Here is a tiny trained network, its code and every weight. The questions are about switching its units off for an input and a class, where a switched-off unit gives its printed mean instead of its output.

import numpy as np


def w(rows, s, z=0):
    codes = np.array(rows[::2]) - 128.0
    scale = np.full(codes.shape[1], s)
    scale[-1] = z or s
    return codes * scale


def f(y):
    return y / 2 * (1 + np.tanh(0.7978845608 * (y + 0.044715 * y**3)))


def log_softmax(a):
    a = a - a.max(-1, keepdims=True)
    return a - np.log(np.exp(a).sum(-1, keepdims=True))


def net(x, mask):
    res = np.array(x, float).reshape(1, 5) / 4 @ E
    y = f(res @ A[0][:, :-1].T + A[0][:, -1])
    res = res + np.where(mask, y, B[0][:, -1]) @ B[0][:, :-1]
    return log_softmax(res[-1] @ U[:, :-1].T + U[:, -1])


A, B = {}, {}
E = w([
[44,200,145],'x0',
[130,210,73],'x1',
[46,176,160],'x2',
[21,63,109],'x3',
[117,131,2],'x4',
],0.0076)
A[0] = w([
[182,170,94,183],'n1',
[41,141,93,183],'n2',
[156,182,59,130],'n3',
[161,180,90,71],'n4',
[142,90,3,255],'n5',
[122,217,80,78],'n6',
[47,116,68,85],'n7',
[124,97,212,95],'n8',
[135,85,123,78],'n9',
[159,79,76,167],'n10',
[127,106,91,225],'n11',
[96,135,176,193],'n12',
[209,164,171,188],'n13',
[69,85,77,155],'n14',
[94,221,142,146],'n15',
[64,110,76,77],'n16',
[159,29,150,137],'n17',
[149,143,88,71],'n18',
[148,49,123,150],'n19',
[141,185,186,150],'n20',
[142,34,70,146],'n21',
[116,97,223,159],'n22',
],0.013,0.0066)
B[0] = w([
[83,119,85,187],'n1',
[230,138,67,199],'n2',
[89,129,106,181],'n3',
[95,129,144,149],'n4',
[133,116,40,254],'n5',
[122,59,154,169],'n6',
[194,253,142,172],'n7',
[65,117,140,169],'n8',
[134,120,217,133],'n9',
[146,101,115,186],'n10',
[162,132,54,186],'n11',
[132,132,77,175],'n12',
[98,160,113,199],'n13',
[139,184,95,185],'n14',
[128,48,133,179],'n15',
[153,212,224,158],'n16',
[145,87,149,197],'n17',
[116,111,122,135],'n18',
[133,80,141,182],'n19',
[75,105,130,166],'n20',
[147,86,149,200],'n21',
[56,114,99,195],'n22',
],0.011)
U = w([
[94,253,68,191],'0',
[4,94,130,112],'1',
[147,191,220,45],'2',
[120,99,59,2],'3',
[158,190,235,62],'4',
[92,93,89,200],'5',
[178,100,110,200],'6',
],0.011,0.0078)

Each question gives the input, the list of numbers given to net, and the class t.
The units are the neurons (one row each of A and B). Each row of codes is followed by its name. A weight is (code - 128) times the scale printed after its matrix; where a second scale follows, it is the last column's (A, B and U).
mask holds one flag per neuron, in row order. A switched-off neuron (its flag False) gives its mean, the last column of its row in B, instead of its output. The means were averaged over made-up inputs and are rounded, as every weight is.
A unit's drop is (log p(t) with every unit on - log p(t) with that unit switched off) / (log p(t) with every unit on - log p(t) with every unit switched off).
The circuit of an input: a set's keep is (log p(t) with only the set's units on - log p(t) with every unit switched off) / (log p(t) with every unit on - log p(t) with every unit switched off). Starting from the 12 units with the biggest drops (on a tie, the unit counted first), units are removed one at a time, each time the one whose removal leaves the highest keep (on an exact tie, the one counted first), for as long as the keep stays at least 0.8.
circuit, biggest first: the units of the circuit, biggest drop first
most important unit: the unit with the biggest drop
k most important neurons: the k neurons with the biggest drops, biggest first
drop when u is switched off: that unit's drop, to one decimal
input [8,6,5,-2,-2], class 5: circuit, biggest first -> n15
input [5,6,1,1,0], class 6: 2 most important neurons -> n15, n6
input [-5,0,-3,4,-6], class 1: circuit, biggest first -> n2, n22
input [2,5,1,-4,6], class 3: circuit, biggest first -> n6, n5
input [6,7,7,-4,6], class 6: 3 most important neurons -> n15, n6, n2
input [6,4,-3,-1,1], class 5: 4 most important neurons -> n15, n6, n7, n14
input [-4,-7,6,6,8], class 0: 2 most important neurons -> n7, n14
input [-6,4,-4,-8,-5], class 0: 2 most important neurons -> n13, n15
input [5,0,2,-8,7], class 3: 2 most important neurons -> n22, n8
input [3,2,-2,-5,7], class 3: 2 most important neurons -> n6, n5
input [-5,6,-7,-7,-2], class 0: 2 most important neurons -> n13, n15
input [-5,8,-3,8,0], class 0: drop when n6 is switched off -> 0.2
input [7,-4,-5,4,0], class 0: drop when n14 is switched off -> 0.1
input [1,-1,6,-4,-2], class 1: drop when n7 is switched off -> 0.1
input [5,-8,5,8,-4], class 0: drop when n2 is switched off -> 0.2
input [-2,0,-5,5,5], class 6: most important unit -> n21
